Below are the code and all the weights of a small trained network. Each question names an input and a class and asks about switching units off, where a switched-off unit gives its printed mean instead of its output.

import numpy as np


def w(rows, s, z=0):
    codes = np.array(rows[::2]) - 128.0
    scale = np.full(codes.shape[1], s)
    scale[-1] = z or s
    return codes * scale


def norm(h):
    return h / np.sqrt((h * h).mean(-1, keepdims=True) + 1e-5)


def f(y):
    return np.maximum(y, 0)


def log_softmax(a):
    a = a - a.max(-1, keepdims=True)
    return a - np.log(np.exp(a).sum(-1, keepdims=True))


def net(x, mask):
    res = np.array(x, float).reshape(1, 7) / 4 @ E
    u = 0
    for l in range(2):
        y = f(norm(res) @ A[l][:, :-1].T + A[l][:, -1])
        res = res + np.where(mask[u : u + 7], y, B[l][:, -1]) @ B[l][:, :-1]
        u += 7
    return log_softmax(norm(res)[-1] @ U[:, :-1].T + U[:, -1])


A, B = {}, {}
E = w([
[123,126,128,131,129,125,124],'x0',
[123,126,129,131,128,131,128],'x1',
[182,18,95,111,143,156,154],'x2',
[149,99,184,160,118,64,196],'x3',
[128,128,126,128,128,126,128],'x4',
[127,125,128,128,129,127,129],'x5',
[116,158,144,89,251,139,158],'x6',
],0.012)
A[0] = w([
[144,120,133,118,49,115,138,90],'L0N0',
[166,60,77,129,53,148,144,62],'L0N1',
[105,58,127,144,76,129,104,72],'L0N2',
[140,39,93,120,173,124,138,2],'L0N3',
[119,143,118,145,7,103,99,150],'L0N4',
[106,135,161,138,162,110,173,97],'L0N5',
[138,102,204,142,110,67,210,228],'L0N6',
],0.018,0.004)
B[0] = w([
[101,181,47,212,155,105,102,189],'L0N0',
[139,150,135,113,70,78,14,216],'L0N1',
[115,182,176,125,87,92,109,189],'L0N2',
[115,117,69,165,142,178,201,198],'L0N3',
[143,64,110,94,195,209,233,254],'L0N4',
[121,162,170,45,121,145,98,186],'L0N5',
[137,118,152,207,144,9,174,254],'L0N6',
],0.015,0.013)
A[1] = w([
[119,153,206,176,132,47,105,105],'L1N0',
[128,112,131,174,142,107,105,128],'L1N1',
[134,63,71,96,116,239,179,67],'L1N2',
[121,88,119,106,130,234,183,79],'L1N3',
[139,115,113,80,36,192,28,3],'L1N4',
[98,174,121,85,123,215,63,109],'L1N5',
[142,45,124,167,157,118,255,12],'L1N6',
],0.017,0.0036)
B[1] = w([
[147,85,122,68,53,200,73,204],'L1N0',
[158,32,80,36,182,213,192,157],'L1N1',
[171,44,129,142,21,82,97,213],'L1N2',
[175,77,96,143,86,44,110,199],'L1N3',
[122,156,249,41,146,104,136,172],'L1N4',
[108,143,82,206,180,145,178,194],'L1N5',
[63,245,97,142,205,213,96,252],'L1N6',
],0.016,0.017)
U = w([
[158,34,58,172,46,100,100,129],'0',
[69,172,93,184,213,174,165,254],'1',
[112,137,245,40,93,119,91,9],'2',
],0.011,0.00063)

Each question gives the input, the list of numbers given to net, and the class t.
The units are the neurons (one row each of A and B). Each row of codes is followed by its name. A weight is (code - 128) times the scale printed after its matrix; where a second scale follows, it is the last column's (A, B and U).
mask holds one flag per neuron, layer by layer. A switched-off neuron (its flag False) gives its mean, the last column of its row in B, instead of its output. The means were averaged over made-up inputs and are rounded, as every weight is.
A unit's drop is (log p(t) with every unit on - log p(t) with that unit switched off) / (log p(t) with every unit on - log p(t) with every unit switched off).
The circuit of an input: a set's keep is (log p(t) with only the set's units on - log p(t) with every unit switched off) / (log p(t) with every unit on - log p(t) with every unit switched off). Starting from the 12 units with the biggest drops (on a tie, the unit counted first), units are removed one at a time, each time the one whose removal leaves the highest keep (on an exact tie, the one counted first), for as long as the keep stays at least 0.8.
units of the circuit, in order: the units of the circuit, biggest drop first
most important unit: the unit with the biggest drop
k most important neurons: the k neurons with the biggest drops, biggest first
k most important neurons of layer l: the k neurons of layer l with the biggest drops, biggest first
drop when u is switched off: that unit's drop, to one decimal
input [2,-2,-7,2,-8,4,1], class 2: 2 most important neurons : (L0N3, L0N4)
input [5,-8,-6,2,6,-6,-7], class 1: most important unit : L0N4
input [-5,7,5,-6,-7,-3,5], class 0: units of the circuit, in order : (L0N6, L1N2)
input [7,2,6,4,-8,-2,1], class 1: 3 most important neurons : (L0N3, L1N2, L1N6)
input [-8,2,-4,7,2,3,7], class 2: 3 most important neurons : (L0N4, L0N5, L1N0)
input [3,6,3,-5,-6,-5,6], class 0: 2 most important neurons : (L0N6, L1N2)
input [5,8,3,-5,6,-3,6], class 0: 2 most important neurons : (L0N6, L1N2)
input [-7,-1,1,-5,8,-2,-1], class 2: units of the circuit, in order : (L1N4, L0N6)
input [-3,-1,2,-3,6,-4,8], class 0: 2 most important neurons : (L0N6, L0N1)
input [2,-4,3,0,-7,0,-7], class 2: units of the circuit, in order : (L0N1, L1N4)
input [-4,-8,-6,0,-8,1,-1], class 0: 2 most important neurons : (L0N6, L1N2)
input [0,3,-2,7,8,6,7], class 2: 2 most important neurons of layer 0 : (L0N5, L0N4)
input [6,5,7,-2,7,-8,-3], class 2: 3 most important neurons : (L0N1, L1N4, L0N6)
input [8,-6,7,-7,6,-4,6], class 0: units of the circuit, in order : (L1N2)
input [8,8,1,-3,-3,1,2], class 0: 2 most important neurons : (L0N6, L0N1)
input [7,5,0,1,5,8,3], class 2: 2 most important neurons of layer 0 : (L0N4, L0N5)
input [4,-5,-8,-2,1,5,0], class 0: 2 most important neurons : (L0N6, L0N1)
input [-2,7,5,-5,6,-5,2], class 0: 2 most important neurons of layer 0 : (L0N6, L0N3)
input [-6,-6,8,-7,3,4,-4], class 2: 2 most important neurons : (L1N4, L0N1)
input [8,6,-4,4,-8,-1,-8], class 1: most important unit : L0N4
input [3,0,-5,1,2,1,-6], class 1: 2 most important neurons of layer 0 : (L0N4, L0N0)
input [-3,8,2,-3,-4,-6,4], class 0: drop when L0N3 is switched off : 0.0
input [1,-5,-5,2,2,4,3], class 2: drop when L0N4 is switched off : 0.3
input [1,-8,-1,6,7,5,-2], class 1: drop when L1N2 is switched off : 0.1
